Below are the code and all the weights of a small trained network. Each question names an input and a class and asks about switching units off, where a switched-off unit gives its printed mean instead of its output.

import numpy as np


def w(rows, s, z=0):
    codes = np.array(rows[::2]) - 128.0
    scale = np.full(codes.shape[1], s)
    scale[-1] = z or s
    return codes * scale


def f(y):
    return y / 2 * (1 + np.tanh(0.7978845608 * (y + 0.044715 * y**3)))


def log_softmax(a):
    a = a - a.max(-1, keepdims=True)
    return a - np.log(np.exp(a).sum(-1, keepdims=True))


def net(x, mask):
    res = np.array(x, float).reshape(1, 5) / 4 @ E
    y = f(res @ A[0][:, :-1].T + A[0][:, -1])
    res = res + np.where(mask, y, B[0][:, -1]) @ B[0][:, :-1]
    return log_softmax(res[-1] @ U[:, :-1].T + U[:, -1])


A, B = {}, {}
E = w([
[51,84,44,135,124],'x0',
[79,94,225,168,58],'x1',
[127,126,128,130,130],'x2',
[153,196,115,246,120],'x3',
[211,40,80,135,82],'x4',
],0.011)
A[0] = w([
[193,199,44,140,187,43],'N0',
[29,102,44,213,116,38],'N1',
[242,32,97,209,69,66],'N2',
[190,161,111,247,138,73],'N3',
[148,119,184,23,121,105],'N4',
[116,186,124,218,148,118],'N5',
[252,203,225,151,130,24],'N6',
[31,205,187,151,205,170],'N7',
[174,171,112,222,124,5],'N8',
[78,186,159,152,166,6],'N9',
[57,97,241,220,12,47],'N10',
[147,177,92,102,172,115],'N11',
],0.011,0.0021)
B[0] = w([
[164,161,141,120,223,172],'N0',
[117,73,97,251,104,185],'N1',
[140,226,179,101,48,209],'N2',
[89,68,132,69,133,178],'N3',
[76,64,106,126,121,183],'N4',
[108,104,136,70,116,176],'N5',
[115,95,70,254,103,202],'N6',
[140,164,170,108,28,214],'N7',
[88,70,124,90,123,166],'N8',
[164,173,127,120,107,168],'N9',
[168,156,110,93,248,254],'N10',
[157,154,139,115,170,157],'N11',
],0.023,0.016)
U = w([
[138,181,162,112,72,76],'0',
[160,138,115,117,239,97],'1',
[48,9,129,59,130,251],'2',
[120,85,79,233,123,125],'3',
],0.013,0.0022)

Each question gives the input, the list of numbers given to net, and the class t.
The units are the neurons (one row each of A and B). Each row of codes is followed by its name. A weight is (code - 128) times the scale printed after its matrix; where a second scale follows, it is the last column's (A, B and U).
mask holds one flag per neuron, in row order. A switched-off neuron (its flag False) gives its mean, the last column of its row in B, instead of its output. The means were averaged over made-up inputs and are rounded, as every weight is.
A unit's drop is (log p(t) with every unit on - log p(t) with that unit switched off) / (log p(t) with every unit on - log p(t) with every unit switched off).
The circuit of an input: a set's keep is (log p(t) with only the set's units on - log p(t) with every unit switched off) / (log p(t) with every unit on - log p(t) with every unit switched off). Starting from all 12 units, units are removed one at a time, each time the one whose removal leaves the highest keep (on an exact tie, the one counted first), for as long as the keep stays at least 0.8.
circuit, biggest first: the units of the circuit, biggest drop first
unit that matters most: the unit with the biggest drop
top k neurons: the k neurons with the biggest drops, biggest first
drop of u: that unit's drop, to one decimal
input [-7,-2,-6,7,-6], class 2: circuit, biggest first	N3
input [-7,-3,-5,5,-6], class 3: top 3 neurons	N6; N2; N8
input [6,-7,3,7,5], class 1: top 2 neurons	N0; N4
input [1,6,1,7,5], class 2: top 4 neurons	N3; N8; N0; N5
input [0,8,3,4,-6], class 1: top 2 neurons	N10; N2
input [6,-1,-3,0,-4], class 3: top 2 neurons	N1; N2
input [-7,8,7,-8,-3], class 1: top 2 neurons	N10; N3
input [8,6,5,-4,-8], class 0: top 3 neurons	N7; N6; N9
input [7,-6,8,2,-7], class 0: top 2 neurons	N7; N10
input [-3,0,-4,2,2], class 3: top 2 neurons	N6; N7
input [-7,-6,-5,7,7], class 0: top 3 neurons	N2; N10; N1
input [-5,5,-8,3,-2], class 1: top 2 neurons	N10; N1
input [6,-8,8,-8,-8], class 0: top 2 neurons	N10; N7
input [5,7,-1,8,8], class 0: unit that matters most	N2
input [3,-4,-8,6,2], class 2: top 3 neurons	N10; N3; N8
input [-1,1,-6,8,6], class 2: top 3 neurons	N3; N8; N7
input [0,7,-6,-1,5], class 1: top 2 neurons	N10; N7
input [-7,2,0,-4,1], class 3: drop of N6	0.4
input [5,8,-2,-3,-7], class 1: drop of N10	4.7
input [-2,-2,-8,2,7], class 0: drop of N2	2.1
input [-4,-6,7,-7,3], class 2: circuit, biggest first	N4
input [-7,-2,7,-8,2], class 2: drop of N4	0.6
